Below are the code and all the weights of a small trained network. Each question names an input and a target symbol and asks about switching units off, where a switched-off unit gives its printed mean instead of its output.

import numpy as np


def w(rows, s, z=0):
    codes = np.array(rows[::2]) - 128.0
    scale = np.full(codes.shape[1], s)
    scale[-1] = z or s
    return codes * scale


def norm(h):
    return h / np.sqrt((h * h).mean(-1, keepdims=True) + 1e-5)


def f(y):
    return y / 2 * (1 + np.tanh(0.7978845608 * (y + 0.044715 * y**3)))


def softmax(a):
    e = np.exp(a - a.max(-1, keepdims=True))
    return e / e.sum(-1, keepdims=True)


def log_softmax(a):
    a = a - a.max(-1, keepdims=True)
    return a - np.log(np.exp(a).sum(-1, keepdims=True))


def net(x, mask):
    ids = ['αγεημπστω'.index(c) for c in x.split()]
    T = len(ids)
    res = E[ids] + P[:T]
    r = norm(res)
    for j in range(3):
        rows = slice(4 * j, 4 * j + 4)
        q, k, v = (r @ M[0][rows].T for M in (Q, K, V))
        z = softmax(np.where(np.tri(T) > 0, q @ k.T / 4**0.5, -1e9)) @ v
        o = O[0][rows]
        res = res + np.where(mask[j], z, o[:, -1]) @ o[:, :-1]
    y = f(norm(res) @ A[0][:, :-1].T + A[0][:, -1])
    res = res + np.where(mask[3:15], y, B[0][:, -1]) @ B[0][:, :-1]
    return log_softmax(norm(res)[-1] @ U[:, :-1].T + U[:, -1])


Q, K, V, O, A, B = {}, {}, {}, {}, {}, {}
E = w([
[169,224,108],'α',
[45,70,15],'γ',
[157,170,138],'ε',
[251,200,205],'η',
[120,64,78],'μ',
[194,218,114],'π',
[181,233,103],'σ',
[37,209,141],'τ',
[91,143,130],'ω',
],0.012)
P = w([
[94,70,188],'0',
[95,126,93],'1',
[117,215,226],'2',
[113,147,72],'3',
[88,177,232],'4',
[127,167,66],'5',
[62,127,254],'6',
[142,191,64],'7',
],0.0055)
Q[0] = w([
[151,229,9],'h1',
[128,144,158],'h1',
[125,138,119],'h1',
[109,215,94],'h1',
[163,166,109],'h2',
[99,53,150],'h2',
[177,130,138],'h2',
[118,126,75],'h2',
[63,28,68],'h3',
[129,216,224],'h3',
[201,111,173],'h3',
[90,121,94],'h3',
],0.011)
K[0] = w([
[115,216,131],'h1',
[22,189,74],'h1',
[116,161,102],'h1',
[19,200,138],'h1',
[151,126,39],'h2',
[182,221,132],'h2',
[124,99,166],'h2',
[136,145,25],'h2',
[56,122,98],'h3',
[136,239,138],'h3',
[143,187,254],'h3',
[143,46,160],'h3',
],0.011)
V[0] = w([
[96,140,185],'h1',
[80,137,84],'h1',
[195,151,108],'h1',
[154,169,157],'h1',
[93,181,118],'h2',
[102,104,121],'h2',
[123,150,155],'h2',
[179,132,160],'h2',
[119,73,141],'h3',
[64,92,144],'h3',
[105,127,151],'h3',
[118,137,248],'h3',
],0.013)
O[0] = w([
[58,147,136,166],'h1',
[128,235,207,170],'h1',
[122,58,106,173],'h1',
[113,174,95,230],'h1',
[17,110,99,219],'h2',
[51,150,65,133],'h2',
[58,124,235,129],'h2',
[99,142,192,59],'h2',
[176,136,108,2],'h3',
[196,195,163,24],'h3',
[88,135,254,111],'h3',
[63,29,126,106],'h3',
],0.0043,0.0041)
A[0] = w([
[150,150,185,123],'n1',
[224,82,194,203],'n2',
[180,254,152,185],'n3',
[184,197,39,69],'n4',
[95,140,53,222],'n5',
[142,6,124,223],'n6',
[248,125,216,166],'n7',
[44,129,130,128],'n8',
[90,206,177,157],'n9',
[59,163,182,253],'n10',
[148,36,45,52],'n11',
[117,78,113,62],'n12',
],0.0075,0.0016)
B[0] = w([
[86,165,80,131],'n1',
[31,173,22,129],'n2',
[211,122,128,253],'n3',
[78,41,128,247],'n4',
[170,145,253,247],'n5',
[90,99,183,113],'n6',
[94,184,81,145],'n7',
[216,209,48,193],'n8',
[159,197,114,229],'n9',
[179,189,197,237],'n10',
[148,180,140,130],'n11',
[214,177,22,106],'n12',
],0.0058,0.0041)
U = w([
[115,175,148,55],'α',
[117,158,2,146],'γ',
[118,164,169,70],'ε',
[71,133,106,153],'η',
[228,82,78,252],'μ',
[221,111,190,185],'π',
[148,110,144,153],'σ',
[130,177,110,141],'τ',
[190,186,111,73],'ω',
],0.012,0.0029)

Each question gives the input, a string of symbols that net reads in full, and the target symbol t.
The units are the heads (4 rows each of Q, K, V and O) and the neurons (one row each of A and B). Each row of codes is followed by its name. A weight is (code - 128) times the scale printed after its matrix; where a second scale follows, it is the last column's (O, A, B and U).
mask holds one flag per unit, heads first, then neurons. A switched-off unit (its flag False) gives its mean, the last column of its rows in O or B, instead of its output. The means were averaged over made-up inputs and are rounded, as every weight is.
A unit's drop is (log p(t) with every unit on - log p(t) with that unit switched off) / (log p(t) with every unit on - log p(t) with every unit switched off).
The circuit of an input: a set's keep is (log p(t) with only the set's units on - log p(t) with every unit switched off) / (log p(t) with every unit on - log p(t) with every unit switched off). Starting from the 12 units with the biggest drops (on a tie, the unit counted first), units are removed one at a time, each time the one whose removal leaves the highest keep (on an exact tie, the one counted first), for as long as the keep stays at least 0.8.
circuit, biggest first: the units of the circuit, biggest drop first
k most important neurons: the k neurons with the biggest drops, biggest first
which heads matter: for each layer, one digit per head in row order, 1 if its drop is at least 0.15 and else 0, layers parted by /
drop when u is switched off: that unit's drop, to one decimal
input π α σ γ σ π, target γ: circuit, biggest first	[h3 n10 h1]
input η σ γ η π π, target γ: which heads matter	011
input ω α γ η ε α π η, target γ: 4 most important neurons	[n2 n5 n7 n10]
input σ α σ π γ η, target γ: 3 most important neurons	[n2 n7 n5]
input τ π π γ π ε, target γ: 2 most important neurons	[n10 n3]
input α η π ω σ γ μ π, target μ: 2 most important neurons	[n4 n2]
input γ α π γ α τ σ ε, target γ: 2 most important neurons	[n10 n4]
input π α α μ π, target π: most important neuron	[n4]
input σ π μ α σ ε, target μ: 2 most important neurons	[n5 n2]
input γ μ μ α, target μ: drop when n2 is switched off	0.1
input π π μ α, target μ: drop when n4 is switched off	0.2
input γ μ π α α π, target μ: drop when n4 is switched off	0.2
input η π γ α σ σ, target γ: drop when h3 is switched off	0.5
input η π η α η π, target π: most important neuron	[n5]
